Below are the code and all the weights of a small trained network. Each question names an input and a class and asks about switching units off, where a switched-off unit gives its printed mean instead of its output.

import numpy as np


def w(rows, s, z=0):
    codes = np.array(rows[::2]) - 128.0
    scale = np.full(codes.shape[1], s)
    scale[-1] = z or s
    return codes * scale


def f(y):
    return y / 2 * (1 + np.tanh(0.7978845608 * (y + 0.044715 * y**3)))


def log_softmax(a):
    a = a - a.max(-1, keepdims=True)
    return a - np.log(np.exp(a).sum(-1, keepdims=True))


def net(x, mask):
    res = np.array(x, float).reshape(1, 7) / 4 @ E
    y = f(res @ A[0][:, :-1].T + A[0][:, -1])
    res = res + np.where(mask, y, B[0][:, -1]) @ B[0][:, :-1]
    return log_softmax(res[-1] @ U[:, :-1].T + U[:, -1])


A, B = {}, {}
E = w([
[134,39,160,118,89,130,137,182,208,71],'x0',
[24,127,203,188,145,92,133,122,33,41],'x1',
[134,185,58,126,56,168,72,117,140,106],'x2',
[107,76,128,156,117,158,78,117,70,136],'x3',
[120,139,49,231,94,126,200,251,175,169],'x4',
[88,182,157,217,69,139,59,178,121,47],'x5',
[142,123,92,142,178,254,138,164,116,87],'x6',
],0.0086)
A[0] = w([
[141,131,241,103,99,32,13,105,145,139,254],'n0',
[70,210,124,178,98,103,50,85,88,68,81],'n1',
[68,106,66,162,9,173,46,150,131,55,139],'n2',
[103,101,156,177,58,130,105,254,199,22,131],'n3',
[74,87,87,247,31,56,81,130,40,150,232],'n4',
[142,228,201,71,154,106,147,126,67,42,150],'n5',
[80,87,178,177,229,27,252,182,110,123,110],'n6',
[83,57,163,120,238,215,76,59,19,14,131],'n7',
],0.0086,0.0018)
B[0] = w([
[147,116,125,83,128,28,109,75,132,118,227],'n0',
[145,252,136,154,139,104,122,126,114,111,217],'n1',
[207,161,133,111,51,152,130,151,115,95,230],'n2',
[121,34,95,187,77,151,151,105,135,92,247],'n3',
[72,135,144,157,94,146,101,167,50,242,232],'n4',
[88,166,141,169,182,139,111,99,142,77,194],'n5',
[136,132,173,146,166,115,245,169,144,111,211],'n6',
[78,82,167,70,151,247,61,155,158,76,244],'n7',
],0.015,0.013)
U = w([
[144,86,122,78,127,87,100,93,149,152,144],'0',
[91,80,184,141,182,115,222,170,141,131,149],'1',
[140,68,104,198,47,131,141,131,140,84,112],'2',
[72,132,153,165,107,127,112,158,80,161,76],'3',
[99,177,134,163,156,98,116,91,137,81,105],'4',
[164,121,11,91,172,194,171,151,195,203,253],'5',
[83,108,182,92,168,183,90,142,129,85,118],'6',
[141,178,104,140,104,151,92,128,119,114,26],'7',
],0.011,0.0046)

Each question gives the input, the list of numbers given to net, and the class t.
The units are the neurons (one row each of A and B). Each row of codes is followed by its name. A weight is (code - 128) times the scale printed after its matrix; where a second scale follows, it is the last column's (A, B and U).
mask holds one flag per neuron, in row order. A switched-off neuron (its flag False) gives its mean, the last column of its row in B, instead of its output. The means were averaged over made-up inputs and are rounded, as every weight is.
A unit's drop is (log p(t) with every unit on - log p(t) with that unit switched off) / (log p(t) with every unit on - log p(t) with every unit switched off).
The circuit of an input: a set's keep is (log p(t) with only the set's units on - log p(t) with every unit switched off) / (log p(t) with every unit on - log p(t) with every unit switched off). Starting from all 8 units, units are removed one at a time, each time the one whose removal leaves the highest keep (on an exact tie, the one counted first), for as long as the keep stays at least 0.8.
units of the circuit, in order: the units of the circuit, biggest drop first
unit that matters most: the unit with the biggest drop
top k neurons: the k neurons with the biggest drops, biggest first
drop when u is switched off: that unit's drop, to one decimal
input [-1,0,7,6,-7,-7,-5], class 0: top 2 neurons : (n0, n6)
input [1,-4,-1,-8,-5,2,-5], class 0: units of the circuit, in order : (n0)
input [3,-5,4,5,3,-7,-6], class 5: units of the circuit, in order : (n0, n3)
input [3,-7,-4,-5,1,1,-3], class 5: units of the circuit, in order : (n0, n3, n5)
input [-2,2,0,-6,-1,3,2], class 4: top 2 neurons : (n7, n4)
input [-3,-5,1,2,7,0,0], class 5: units of the circuit, in order : (n3, n1)
input [0,7,7,-5,5,2,-5], class 3: top 2 neurons : (n4, n1)
input [7,1,8,0,-2,-7,-2], class 0: units of the circuit, in order : (n3, n7, n1)
input [2,-3,-1,-1,-3,-5,4], class 5: top 3 neurons : (n0, n7, n5)
input [-3,-4,2,3,7,2,-4], class 3: top 2 neurons : (n4, n3)
input [-3,2,8,-6,-1,-1,-1], class 4: top 2 neurons : (n4, n7)
input [-3,0,-5,-3,7,2,2], class 1: drop when n6 is switched off : 0.2
input [6,-5,-1,-1,8,-5,-4], class 1: drop when n2 is switched off : 0.8
input [4,-7,3,8,-7,-4,-1], class 0: drop when n5 is switched off : 0.1
input [-2,-2,0,-6,6,-8,-3], class 1: unit that matters most : n6
